Below is a small trained network, with its code and all its weights. Each question gives an input and a class and asks what happens when units are switched off, that is, made to give their printed mean instead of their output.

import numpy as np


def w(rows, s, z=0):
    codes = np.array(rows[::2]) - 128.0
    scale = np.full(codes.shape[1], s)
    scale[-1] = z or s
    return codes * scale


def norm(h):
    return h / np.sqrt((h * h).mean(-1, keepdims=True) + 1e-5)


def f(y):
    return np.maximum(y, 0)


def log_softmax(a):
    a = a - a.max(-1, keepdims=True)
    return a - np.log(np.exp(a).sum(-1, keepdims=True))


def net(x, mask):
    res = np.array(x, float).reshape(1, 4) / 4 @ E
    u = 0
    for l in range(2):
        y = f(norm(res) @ A[l][:, :-1].T + A[l][:, -1])
        res = res + np.where(mask[u : u + 6], y, B[l][:, -1]) @ B[l][:, :-1]
        u += 6
    return log_softmax(norm(res)[-1] @ U[:, :-1].T + U[:, -1])


A, B = {}, {}
E = w([
[155,170,9,53,74,139,143,120,164,96,56,227],'x0',
[110,156,148,189,96,112,147,61,170,155,119,112],'x1',
[165,218,131,160,159,170,116,179,131,137,55,83],'x2',
[190,169,143,121,81,175,147,84,37,128,183,105],'x3',
],0.013)
A[0] = w([
[200,133,140,152,142,190,36,240,76,70,59,102,9],'L0N1',
[72,195,87,125,111,132,178,95,212,123,15,166,103],'L0N2',
[209,206,83,57,105,205,171,68,136,74,85,240,7],'L0N3',
[70,63,105,100,140,87,128,123,48,101,219,165,36],'L0N4',
[83,2,157,118,149,82,144,75,173,131,164,103,242],'L0N5',
[9,51,127,133,174,60,88,178,218,179,153,122,2],'L0N6',
],0.0088,0.0029)
B[0] = w([
[113,166,145,113,112,140,216,255,116,112,80,94,182],'L0N1',
[121,175,99,85,102,166,61,150,109,235,223,161,226],'L0N2',
[235,91,94,102,161,93,149,70,56,126,100,151,254],'L0N3',
[80,127,93,135,35,20,124,81,214,153,203,70,188],'L0N4',
[189,65,121,68,146,152,105,129,120,242,152,122,218],'L0N5',
[96,85,184,206,127,23,75,23,233,37,137,51,205],'L0N6',
],0.009,0.013)
A[1] = w([
[68,67,116,78,183,102,163,95,136,179,204,111,242],'L1N1',
[198,142,42,39,98,90,75,201,166,137,63,202,225],'L1N2',
[97,101,195,127,151,98,138,226,87,167,123,83,173],'L1N3',
[55,108,166,236,255,144,47,162,223,210,96,87,148],'L1N4',
[189,163,168,182,93,187,193,97,66,191,137,82,179],'L1N5',
[112,61,68,13,142,160,156,179,107,97,93,244,5],'L1N6',
],0.0089,0.0029)
B[1] = w([
[93,97,101,66,161,194,122,159,142,185,84,158,216],'L1N1',
[53,107,68,123,206,112,165,178,198,143,106,188,255],'L1N2',
[161,184,118,111,132,191,175,165,93,149,102,113,171],'L1N3',
[160,84,169,145,156,117,222,136,83,6,87,156,204],'L1N4',
[140,131,216,141,39,164,126,75,111,98,204,24,192],'L1N5',
[90,119,121,192,212,42,145,218,120,73,60,187,192],'L1N6',
],0.012,0.014)
U = w([
[247,85,100,86,125,136,208,14,25,153,175,102,133],'0',
[59,147,55,71,209,136,179,233,154,142,30,166,192],'1',
[16,16,199,200,225,41,73,112,233,57,106,72,62],'2',
[184,192,243,228,86,190,154,129,60,37,104,5,152],'3',
[89,180,96,89,30,195,48,46,154,251,236,61,208],'4',
[148,184,57,137,188,102,91,119,57,134,76,218,1],'5',
],0.013,0.0077)

Each question gives the input, the list of numbers given to net, and the class t.
The units are the neurons (one row each of A and B). Each row of codes is followed by its name. A weight is (code - 128) times the scale printed after its matrix; where a second scale follows, it is the last column's (A, B and U).
mask holds one flag per neuron, layer by layer. A switched-off neuron (its flag False) gives its mean, the last column of its row in B, instead of its output. The means were averaged over made-up inputs and are rounded, as every weight is.
A unit's drop is (log p(t) with every unit on - log p(t) with that unit switched off) / (log p(t) with every unit on - log p(t) with every unit switched off).
The circuit of an input: a set's keep is (log p(t) with only the set's units on - log p(t) with every unit switched off) / (log p(t) with every unit on - log p(t) with every unit switched off). Starting from all 12 units, units are removed one at a time, each time the one whose removal leaves the highest keep (on an exact tie, the one counted first), for as long as the keep stays at least 0.8.
units of the circuit, in order: the units of the circuit, biggest drop first
most important unit: the unit with the biggest drop
top k neurons: the k neurons with the biggest drops, biggest first
k most important neurons of layer l: the k neurons of layer l with the biggest drops, biggest first
drop of u: that unit's drop, to one decimal
input [-6,-7,8,-8], class 3: most important unit => L1N2
input [0,0,6,0], class 3: 3 most important neurons of layer 1 => L1N5, L1N1, L1N6
input [3,-2,-8,0], class 4: units of the circuit, in order => L0N4, L1N4
input [-1,5,2,-2], class 3: 2 most important neurons of layer 1 => L1N4, L1N2
input [-3,-4,-8,0], class 4: 2 most important neurons of layer 0 => L0N5, L0N4
input [1,-8,-8,-3], class 2: 2 most important neurons of layer 0 => L0N2, L0N6
input [7,-3,-2,8], class 5: 3 most important neurons of layer 0 => L0N3, L0N6, L0N5
input [5,7,1,5], class 0: top 2 neurons => L0N3, L0N4
input [1,-4,-5,2], class 4: top 3 neurons => L0N4, L1N6, L1N4
input [4,0,-1,4], class 5: top 4 neurons => L0N3, L1N6, L0N6, L1N2
input [4,7,-4,-3], class 4: 2 most important neurons of layer 1 => L1N6, L1N4
input [2,-4,8,8], class 3: drop of L1N5 => 0.4
input [8,8,-1,3], class 5: drop of L1N2 => 0.2
input [2,1,-7,8], class 4: drop of L0N4 => 0.4
input [0,0,-3,6], class 4: most important unit => L1N4
